Below are the code and all the weights of a small trained network. Each question names an input and a target symbol and asks about switching units off, where a switched-off unit gives its printed mean instead of its output.

import numpy as np


def w(rows, s, z=0):
    codes = np.array(rows[::2]) - 128.0
    scale = np.full(codes.shape[1], s)
    scale[-1] = z or s
    return codes * scale


def softmax(a):
    e = np.exp(a - a.max(-1, keepdims=True))
    return e / e.sum(-1, keepdims=True)


def log_softmax(a):
    a = a - a.max(-1, keepdims=True)
    return a - np.log(np.exp(a).sum(-1, keepdims=True))


def net(x, mask):
    ids = ['αβγδεζλμξπφψω'.index(c) for c in x.split()]
    T = len(ids)
    res = E[ids] + P[:T]
    u = 0
    for l in range(3):
        r = res
        for j in range(2):
            rows = slice(4 * j, 4 * j + 4)
            q, k, v = (r @ M[l][rows].T for M in (Q, K, V))
            z = softmax(np.where(np.tri(T) > 0, q @ k.T / 4**0.5, -1e9)) @ v
            o = O[l][rows]
            res = res + np.where(mask[u + j], z, o[:, -1]) @ o[:, :-1]
        u += 2
    return log_softmax(res[-1] @ U[:, :-1].T + U[:, -1])


Q, K, V, O = {}, {}, {}, {}
E = w([
[100,101,126],'α',
[118,145,174],'β',
[189,97,100],'γ',
[136,106,128],'δ',
[101,106,129],'ε',
[137,108,129],'ζ',
[125,149,181],'λ',
[200,229,254],'μ',
[174,125,153],'ξ',
[66,110,132],'π',
[127,119,142],'φ',
[81,139,165],'ψ',
[107,120,144],'ω',
],0.017)
P = w([
[126,103,251],'0',
[158,182,105],'1',
[135,69,142],'2',
[141,188,124],'3',
[151,60,155],'4',
[139,180,112],'5',
[153,52,161],'6',
[134,174,101],'7',
[154,22,131],'8',
],0.016)
Q[0] = w([
[115,106,225],'L0H1',
[84,171,138],'L0H1',
[61,137,123],'L0H1',
[131,159,138],'L0H1',
[8,112,163],'L0H2',
[106,127,183],'L0H2',
[146,96,169],'L0H2',
[115,174,131],'L0H2',
],0.012)
K[0] = w([
[118,2,187],'L0H1',
[136,141,198],'L0H1',
[124,159,155],'L0H1',
[169,191,145],'L0H1',
[143,95,96],'L0H2',
[174,167,145],'L0H2',
[78,138,130],'L0H2',
[153,130,93],'L0H2',
],0.013)
V[0] = w([
[48,139,165],'L0H1',
[57,165,103],'L0H1',
[139,151,128],'L0H1',
[187,185,7],'L0H1',
[203,110,152],'L0H2',
[118,173,187],'L0H2',
[160,196,102],'L0H2',
[232,83,81],'L0H2',
],0.011)
O[0] = w([
[110,154,135,109],'L0H1',
[150,187,235,33],'L0H1',
[111,180,92,119],'L0H1',
[76,186,116,1],'L0H1',
[145,66,104,196],'L0H2',
[91,86,157,203],'L0H2',
[34,126,2,91],'L0H2',
[188,150,38,108],'L0H2',
],0.0074,0.0075)
Q[1] = w([
[145,89,126],'L1H1',
[111,113,254],'L1H1',
[119,125,185],'L1H1',
[75,166,113],'L1H1',
[161,28,65],'L1H2',
[183,49,207],'L1H2',
[173,122,118],'L1H2',
[143,188,108],'L1H2',
],0.0091)
K[1] = w([
[138,193,234],'L1H1',
[111,138,77],'L1H1',
[1,163,171],'L1H1',
[71,71,173],'L1H1',
[134,120,44],'L1H2',
[159,9,56],'L1H2',
[100,247,209],'L1H2',
[35,124,193],'L1H2',
],0.0083)
V[1] = w([
[161,182,157],'L1H1',
[90,88,202],'L1H1',
[153,193,31],'L1H1',
[37,129,226],'L1H1',
[146,118,212],'L1H2',
[99,157,19],'L1H2',
[187,98,130],'L1H2',
[2,156,105],'L1H2',
],0.0086)
O[1] = w([
[50,208,82,115],'L1H1',
[215,148,167,190],'L1H1',
[87,106,101,22],'L1H1',
[157,232,221,139],'L1H1',
[112,208,40,193],'L1H2',
[31,152,173,19],'L1H2',
[158,56,1,204],'L1H2',
[74,198,247,4],'L1H2',
],0.006,0.013)
Q[2] = w([
[167,113,163],'L2H1',
[86,3,194],'L2H1',
[142,81,205],'L2H1',
[226,71,179],'L2H1',
[174,255,117],'L2H2',
[51,146,175],'L2H2',
[124,210,81],'L2H2',
[63,97,118],'L2H2',
],0.012)
K[2] = w([
[78,142,150],'L2H1',
[71,136,50],'L2H1',
[78,137,124],'L2H1',
[90,171,125],'L2H1',
[150,254,131],'L2H2',
[82,168,180],'L2H2',
[162,204,82],'L2H2',
[88,84,138],'L2H2',
],0.015)
V[2] = w([
[129,118,64],'L2H1',
[88,205,76],'L2H1',
[95,66,55],'L2H1',
[39,170,202],'L2H1',
[210,45,255],'L2H2',
[65,84,216],'L2H2',
[111,251,73],'L2H2',
[122,101,48],'L2H2',
],0.0086)
O[2] = w([
[210,172,190,143],'L2H1',
[188,49,160,72],'L2H1',
[231,179,154,118],'L2H1',
[160,32,115,1],'L2H1',
[211,133,87,245],'L2H2',
[255,199,63,41],'L2H2',
[78,147,103,33],'L2H2',
[95,177,226,177],'L2H2',
],0.0064,0.034)
U = w([
[221,109,143,201],'α',
[156,34,100,241],'β',
[134,144,58,61],'γ',
[115,171,94,131],'δ',
[83,137,96,146],'ε',
[38,56,95,153],'ζ',
[71,133,125,164],'λ',
[128,134,60,78],'μ',
[70,134,134,151],'ξ',
[114,61,13,20],'π',
[135,200,111,112],'φ',
[126,179,255,1],'ψ',
[138,183,110,58],'ω',
],0.0072,0.0071)

Each question gives the input, a string of symbols that net reads in full, and the target symbol t.
The units are the heads (4 rows each of Q, K, V and O). Each row of codes is followed by its name. A weight is (code - 128) times the scale printed after its matrix; where a second scale follows, it is the last column's (O and U).
mask holds one flag per head, layer by layer. A switched-off head (its flag False) gives its mean, the last column of its rows in O, instead of its output. The means were averaged over made-up inputs and are rounded, as every weight is.
A unit's drop is (log p(t) with every unit on - log p(t) with that unit switched off) / (log p(t) with every unit on - log p(t) with every unit switched off).
The circuit of an input: a set's keep is (log p(t) with only the set's units on - log p(t) with every unit switched off) / (log p(t) with every unit on - log p(t) with every unit switched off). Starting from all 6 units, units are removed one at a time, each time the one whose removal leaves the highest keep (on an exact tie, the one counted first), for as long as the keep stays at least 0.8.
units of the circuit, in order: the units of the circuit, biggest drop first
unit that matters most: the unit with the biggest drop
which heads matter: for each layer, one digit per head in row order, 1 if its drop is at least 0.15 and else 0, layers parted by /
input ψ π π γ ε δ π μ, target π: which heads matter => 01 / 11 / 11
input π π μ φ γ ε, target ζ: units of the circuit, in order => [L2H1, L1H1, L0H2]
input δ ε ψ γ μ ε, target φ: which heads matter => 11 / 11 / 10
input δ π γ ψ γ ω ψ γ, target φ: unit that matters most => L0H1
input ψ ψ μ ψ, target π: units of the circuit, in order => [L1H1, L2H1, L2H2, L0H2]
input π γ γ ε φ ω, target ζ: units of the circuit, in order => [L0H2, L2H1, L1H1]
input μ ε ω ξ ψ ω ω ξ, target β: units of the circuit, in order => [L1H2, L0H2, L2H1, L1H1]
input π δ γ β, target ζ: units of the circuit, in order => [L0H2, L2H1, L1H1]
input ζ ε ψ, target α: which heads matter => 00 / 00 / 10
input π ζ γ ω, target ζ: which heads matter => 11 / 10 / 11
input μ ε γ γ, target β: units of the circuit, in order => [L0H2, L1H2, L2H1]
input π δ ψ δ δ ω α α, target ζ: which heads matter => 01 / 10 / 11
input γ ω ξ μ μ, target β: which heads matter => 01 / 01 / 00
input ψ π δ ζ μ μ δ φ, target π: unit that matters most => L1H1
input γ δ π ζ, target ψ: units of the circuit, in order => [L1H2, L2H2, L0H2, L0H1]
input μ γ δ π, target β: which heads matter => 11 / 11 / 11
input γ γ ψ γ, target ψ: which heads matter => 11 / 01 / 11
input γ γ ε ξ, target ψ: units of the circuit, in order => [L2H2, L1H2, L0H2, L0H1]
input γ φ γ μ μ π, target ψ: which heads matter => 01 / 01 / 11
input γ α ψ ε, target ψ: units of the circuit, in order => [L2H2, L1H2, L0H2, L0H1]
input μ ω ξ ε ω ω, target β: unit that matters most => L1H2
input π ψ λ γ, target ζ: units of the circuit, in order => [L2H1, L1H1, L0H2]
input γ ω γ γ δ γ π π, target ψ: units of the circuit, in order => [L1H2, L2H1, L0H1, L0H2]
input μ γ α ψ ξ λ δ ψ, target β: which heads matter => 11 / 11 / 10
input π ξ δ φ, target ζ: which heads matter => 01 / 10 / 11
input π φ ω γ, target ζ: which heads matter => 01 / 10 / 11
input π ε ω δ ψ φ, target ζ: unit that matters most => L0H1
input γ γ π φ ω ξ, target ψ: units of the circuit, in order => [L2H2, L0H2, L1H2, L0H1]
